Below is a small trained network, with its code and all its weights. Each question gives an input and a target symbol and asks what happens when units are switched off, that is, made to give their printed mean instead of their output.

import numpy as np


def w(rows, s, z=0):
    codes = np.array(rows[::2]) - 128.0
    scale = np.full(codes.shape[1], s)
    scale[-1] = z or s
    return codes * scale


def softmax(a):
    e = np.exp(a - a.max(-1, keepdims=True))
    return e / e.sum(-1, keepdims=True)


def log_softmax(a):
    a = a - a.max(-1, keepdims=True)
    return a - np.log(np.exp(a).sum(-1, keepdims=True))


def net(x, mask):
    ids = ['ΞΨαβγδεζηλτω'.index(c) for c in x.split()]
    T = len(ids)
    res = E[ids] + P[:T]
    u = 0
    for l in range(3):
        r = res
        for j in range(3):
            rows = slice(2 * j, 2 * j + 2)
            q, k, v = (r @ M[l][rows].T for M in (Q, K, V))
            z = softmax(np.where(np.tri(T) > 0, q @ k.T / 2**0.5, -1e9)) @ v
            o = O[l][rows]
            res = res + np.where(mask[u + j], z, o[:, -1]) @ o[:, :-1]
        u += 3
    return log_softmax(res[-1] @ U[:, :-1].T + U[:, -1])


Q, K, V, O = {}, {}, {}, {}
E = w([
[136,106,72,140,118],'Ξ',
[123,94,113,161,145],'Ψ',
[124,131,222,136,99],'α',
[121,55,136,147,177],'β',
[143,136,144,183,135],'γ',
[53,115,68,5,100],'δ',
[128,194,150,172,99],'ε',
[152,73,141,160,175],'ζ',
[136,140,139,175,156],'η',
[127,100,148,151,143],'λ',
[214,143,78,165,167],'τ',
[177,139,135,168,130],'ω',
],0.014)
P = w([
[135,177,223,250,98],'0',
[117,100,97,2,111],'1',
[54,95,119,125,75],'2',
[71,162,153,97,29],'3',
[108,89,117,20,41],'4',
[50,104,78,97,64],'5',
[43,144,68,116,43],'6',
[91,120,87,88,53],'7',
[95,120,127,87,64],'8',
[113,106,62,116,120],'9',
[118,166,136,111,107],'10',
[165,129,107,132,138],'11',
[217,194,253,115,104],'12',
[191,44,47,79,222],'13',
],0.0066)
Q[0] = w([
[189,213,255,216,74],'0.h0',
[137,162,90,159,122],'0.h0',
[212,105,173,188,108],'0.h1',
[126,132,140,99,119],'0.h1',
[174,82,73,110,128],'0.h2',
[94,220,130,154,96],'0.h2',
],0.0092)
K[0] = w([
[186,175,231,253,164],'0.h0',
[127,133,135,173,52],'0.h0',
[85,103,90,48,18],'0.h1',
[123,118,122,107,158],'0.h1',
[114,174,198,150,126],'0.h2',
[53,28,92,163,181],'0.h2',
],0.0076)
V[0] = w([
[121,41,81,145,141],'0.h0',
[126,78,103,101,76],'0.h0',
[82,177,61,93,50],'0.h1',
[91,140,47,72,92],'0.h1',
[104,119,255,91,86],'0.h2',
[131,74,18,53,233],'0.h2',
],0.0089)
O[0] = w([
[131,85,209,41,133,117],'0.h0',
[105,170,209,99,118,253],'0.h0',
[88,112,33,191,220,218],'0.h1',
[71,97,49,148,212,178],'0.h1',
[2,134,248,209,104,237],'0.h2',
[132,23,92,54,146,64],'0.h2',
],0.006,0.0038)
Q[1] = w([
[123,157,90,143,77],'1.h0',
[254,231,202,83,152],'1.h0',
[125,116,109,129,232],'1.h1',
[179,158,147,174,210],'1.h1',
[250,165,79,158,151],'1.h2',
[191,140,149,93,90],'1.h2',
],0.0059)
K[1] = w([
[2,123,125,140,116],'1.h0',
[121,132,126,159,80],'1.h0',
[55,78,160,105,189],'1.h1',
[82,77,108,78,116],'1.h1',
[184,139,159,96,151],'1.h2',
[134,104,147,141,60],'1.h2',
],0.0079)
V[1] = w([
[174,94,97,254,207],'1.h0',
[30,158,149,131,56],'1.h0',
[14,59,138,169,162],'1.h1',
[59,179,95,213,120],'1.h1',
[205,94,145,112,25],'1.h2',
[219,184,185,195,165],'1.h2',
],0.007)
O[1] = w([
[65,207,87,128,2,32],'1.h0',
[67,170,187,237,221,254],'1.h0',
[174,191,216,87,52,157],'1.h1',
[144,195,94,137,153,220],'1.h1',
[97,95,156,152,149,104],'1.h2',
[38,83,91,103,34,102],'1.h2',
],0.0071,0.0081)
Q[2] = w([
[177,254,119,60,109],'2.h0',
[68,211,148,163,206],'2.h0',
[80,172,145,51,87],'2.h1',
[228,53,155,189,69],'2.h1',
[53,69,125,154,140],'2.h2',
[120,234,148,123,162],'2.h2',
],0.0062)
K[2] = w([
[174,128,92,144,89],'2.h0',
[11,196,166,242,69],'2.h0',
[3,155,147,45,146],'2.h1',
[162,164,166,204,163],'2.h1',
[182,216,156,51,118],'2.h2',
[207,124,112,102,171],'2.h2',
],0.0069)
V[2] = w([
[149,99,23,40,77],'2.h0',
[134,160,32,195,53],'2.h0',
[178,197,194,236,83],'2.h1',
[187,254,77,33,59],'2.h1',
[168,77,20,208,240],'2.h2',
[153,213,20,114,132],'2.h2',
],0.0055)
O[2] = w([
[86,163,66,68,158,2],'2.h0',
[62,224,110,125,163,163],'2.h0',
[116,107,107,29,178,155],'2.h1',
[155,66,164,178,202,88],'2.h1',
[36,76,122,174,77,124],'2.h2',
[59,23,148,185,255,108],'2.h2',
],0.0081,0.018)
U = w([
[133,79,131,114,116,70],'Ξ',
[157,110,121,107,108,82],'Ψ',
[148,105,194,189,75,48],'α',
[201,113,114,110,77,126],'β',
[127,113,131,113,108,69],'γ',
[213,92,169,115,230,246],'δ',
[78,110,154,147,152,50],'ε',
[181,108,110,103,63,178],'ζ',
[136,112,125,107,113,101],'η',
[170,122,131,116,103,62],'λ',
[76,2,103,139,62,255],'τ',
[108,100,116,111,97,132],'ω',
],0.006,0.0046)

Each question gives the input, a string of symbols that net reads in full, and the target symbol t.
The units are the heads (2 rows each of Q, K, V and O). Each row of codes is followed by its name. A weight is (code - 128) times the scale printed after its matrix; where a second scale follows, it is the last column's (O and U).
mask holds one flag per head, layer by layer. A switched-off head (its flag False) gives its mean, the last column of its rows in O, instead of its output. The means were averaged over made-up inputs and are rounded, as every weight is.
A unit's drop is (log p(t) with every unit on - log p(t) with that unit switched off) / (log p(t) with every unit on - log p(t) with every unit switched off).
The circuit of an input: a set's keep is (log p(t) with only the set's units on - log p(t) with every unit switched off) / (log p(t) with every unit on - log p(t) with every unit switched off). Starting from all 9 units, units are removed one at a time, each time the one whose removal leaves the highest keep (on an exact tie, the one counted first), for as long as the keep stays at least 0.8.
units of the circuit, in order: the units of the circuit, biggest drop first
unit that matters most: the unit with the biggest drop
which heads matter: for each layer, one digit per head in row order, 1 if its drop is at least 0.15 and else 0, layers parted by /
drop when u is switched off: that unit's drop, to one decimal
input δ δ δ δ, target δ: unit that matters most => 1.h2
input α δ δ η η λ, target α: which heads matter => 011 / 100 / 100
input δ δ α α ω δ α, target δ: units of the circuit, in order => 1.h1, 1.h2, 0.h1, 2.h1
input α ε ζ, target α: units of the circuit, in order => 0.h2, 2.h0
input τ β δ ε δ τ δ, target τ: units of the circuit, in order => 0.h2, 2.h2
input τ Ξ δ δ α δ α δ α τ δ, target τ: units of the circuit, in order => 1.h1, 0.h2, 2.h2
input α ζ δ τ δ α δ δ δ δ α Ψ, target α: units of the circuit, in order => 2.h0, 0.h2
input α η ε ζ α Ξ, target α: which heads matter => 011 / 100 / 100
input δ δ δ δ ε ε γ, target δ: units of the circuit, in order => 1.h2, 0.h1
input δ δ α δ Ξ ε, target δ: units of the circuit, in order => 1.h2, 1.h1, 0.h1, 2.h1
input δ δ α, target δ: which heads matter => 010 / 011 / 000
input τ δ ζ ε, target τ: which heads matter => 011 / 010 / 001
input δ γ ε ζ τ δ δ γ, target δ: which heads matter => 010 / 111 / 011
input ε η ε Ψ ω β, target ε: which heads matter => 101 / 111 / 101
input α ζ τ α ω, target α: unit that matters most => 0.h2
input ε ω α α ζ α δ η α, target ε: which heads matter => 101 / 111 / 100
input τ δ Ψ δ δ β δ β, target τ: which heads matter => 011 / 110 / 111
input ε α ε ζ δ β δ α α ε, target ε: drop when 1.h0 is switched off => 0.4
input α β Ξ τ, target α: drop when 1.h0 is switched off => 1.0
input τ τ ω, target τ: drop when 1.h1 is switched off => 0.6
